Below is a small trained network, with its code and all its weights. Each question gives an input and a class and asks what happens when units are switched off, that is, made to give their printed mean instead of their output.

import numpy as np


def w(rows, s, z=0):
    codes = np.array(rows[::2]) - 128.0
    scale = np.full(codes.shape[1], s)
    scale[-1] = z or s
    return codes * scale


def f(y):
    return np.maximum(y, 0)


def log_softmax(a):
    a = a - a.max(-1, keepdims=True)
    return a - np.log(np.exp(a).sum(-1, keepdims=True))


def net(x, mask):
    res = np.array(x, float).reshape(1, 3) / 4 @ E
    y = f(res @ A[0][:, :-1].T + A[0][:, -1])
    res = res + np.where(mask, y, B[0][:, -1]) @ B[0][:, :-1]
    return log_softmax(res[-1] @ U[:, :-1].T + U[:, -1])


A, B = {}, {}
E = w([
[197,85,53,205,87,30,213,227,19,117],'x0',
[37,8,36,72,255,49,51,161,129,243],'x1',
[19,36,220,228,112,160,243,21,53,213],'x2',
],0.0048)
A[0] = w([
[194,207,195,181,25,191,181,109,120,15,109],'n1',
[216,204,49,30,141,103,29,212,199,39,110],'n2',
[62,44,43,93,231,57,74,160,123,235,92],'n3',
[71,36,38,87,225,58,75,156,125,226,104],'n4',
[82,148,178,83,141,197,74,64,208,135,116],'n5',
[78,167,194,64,152,207,63,49,205,136,103],'n6',
[75,161,198,57,147,214,59,50,212,128,92],'n7',
[225,208,47,28,152,105,19,213,199,33,106],'n8',
[167,106,86,178,87,59,173,191,63,113,125],'n9',
[33,53,223,210,119,167,217,25,76,226,87],'n10',
[79,51,56,92,224,64,76,158,125,220,114],'n11',
[66,166,200,55,151,213,60,44,220,131,90],'n12',
[183,94,73,197,87,46,199,205,41,111,93],'n13',
[105,144,164,94,143,169,104,84,167,127,218],'n14',
[131,129,126,135,118,126,137,133,115,124,254],'n15',
[195,201,194,172,36,195,187,103,127,23,100],'n16',
[46,69,212,203,117,165,214,33,75,215,121],'n17',
[176,100,66,191,83,44,194,201,48,112,92],'n18',
[167,109,77,180,91,59,188,198,62,107,109],'n19',
[156,115,95,162,107,74,162,172,79,115,230],'n20',
[204,221,200,182,25,201,189,105,128,4,99],'n21',
[175,105,74,187,88,52,192,200,55,107,101],'n22',
],0.0045,0.0077)
B[0] = w([
[131,151,184,71,83,89,100,139,101,190,193],'n1',
[69,63,87,182,86,108,161,211,72,65,200],'n2',
[133,189,194,61,66,84,100,130,63,195,217],'n3',
[133,162,174,80,80,94,115,130,102,174,221],'n4',
[147,113,121,143,164,154,91,139,119,148,180],'n5',
[150,104,111,147,178,171,84,132,94,157,185],'n6',
[158,108,101,152,186,193,62,135,74,168,183],'n7',
[68,62,87,183,82,105,165,219,63,63,203],'n8',
[151,113,122,139,173,165,94,119,122,154,188],'n9',
[65,77,80,179,76,108,159,227,29,61,224],'n10',
[133,161,178,78,85,88,113,128,113,174,216],'n11',
[161,115,100,155,188,196,55,135,74,172,187],'n12',
[155,118,106,146,179,189,65,125,82,162,192],'n13',
[151,56,136,142,150,121,129,136,208,130,218],'n14',
[155,11,155,132,145,91,148,132,254,123,254],'n15',
[129,156,180,72,82,90,101,138,85,186,186],'n16',
[86,69,99,167,97,106,151,207,105,76,231],'n17',
[159,114,102,148,184,193,62,121,51,169,188],'n18',
[154,111,113,142,175,180,77,119,98,163,184],'n19',
[152,52,141,135,154,122,127,124,228,135,240],'n20',
[130,155,181,67,82,88,94,142,89,189,195],'n21',
[149,118,113,141,179,179,78,123,96,160,186],'n22',
],0.0075,0.0077)
U = w([
[132,146,175,40,89,94,122,124,117,160,118],'0',
[71,112,90,177,104,117,147,155,110,65,116],'1',
[169,124,110,142,210,190,104,119,120,148,115],'2',
[163,107,144,127,153,101,152,109,252,110,254],'3',
[124,167,113,111,135,133,146,82,128,100,56],'4',
[122,188,108,116,135,145,150,103,132,106,71],'5',
[125,176,107,113,134,136,149,92,129,99,69],'6',
[127,151,109,118,131,135,156,70,128,99,69],'7',
],0.016,0.0058)

Each question gives the input, the list of numbers given to net, and the class t.
The units are the neurons (one row each of A and B). Each row of codes is followed by its name. A weight is (code - 128) times the scale printed after its matrix; where a second scale follows, it is the last column's (A, B and U).
mask holds one flag per neuron, in row order. A switched-off neuron (its flag False) gives its mean, the last column of its row in B, instead of its output. The means were averaged over made-up inputs and are rounded, as every weight is.
A unit's drop is (log p(t) with every unit on - log p(t) with that unit switched off) / (log p(t) with every unit on - log p(t) with every unit switched off).
The circuit of an input: a set's keep is (log p(t) with only the set's units on - log p(t) with every unit switched off) / (log p(t) with every unit on - log p(t) with every unit switched off). Starting from the 12 units with the biggest drops (on a tie, the unit counted first), units are removed one at a time, each time the one whose removal leaves the highest keep (on an exact tie, the one counted first), for as long as the keep stays at least 0.8.
units of the circuit, in order: the units of the circuit, biggest drop first
most important unit: the unit with the biggest drop
top k neurons: the k neurons with the biggest drops, biggest first
drop when u is switched off: that unit's drop, to one decimal
input [-4,-1,-6], class 1: units of the circuit, in order	[n8]
input [-3,2,-4], class 1: top 2 neurons	[n8, n2]
input [-7,-5,-4], class 2: top 4 neurons	[n12, n7, n6, n3]
input [7,-7,3], class 0: top 3 neurons	[n21, n1, n16]
input [3,3,3], class 3: top 2 neurons	[n8, n2]
input [-8,8,-3], class 0: top 3 neurons	[n3, n4, n11]
input [-4,-5,6], class 1: top 3 neurons	[n10, n17, n3]
input [-6,3,7], class 1: top 2 neurons	[n10, n17]
input [-3,-4,6], class 1: top 3 neurons	[n10, n17, n3]
input [-3,-1,-3], class 3: top 3 neurons	[n10, n17, n18]
input [6,-7,-6], class 0: top 4 neurons	[n21, n1, n16, n10]
input [-8,-6,-4], class 2: top 2 neurons	[n12, n7]
input [-2,5,0], class 0: drop when n3 is switched off	0.2
input [-2,5,-3], class 0: most important unit	n3
input [4,4,1], class 0: drop when n3 is switched off	0.7
input [2,1,-3], class 3: drop when n10 is switched off	0.6
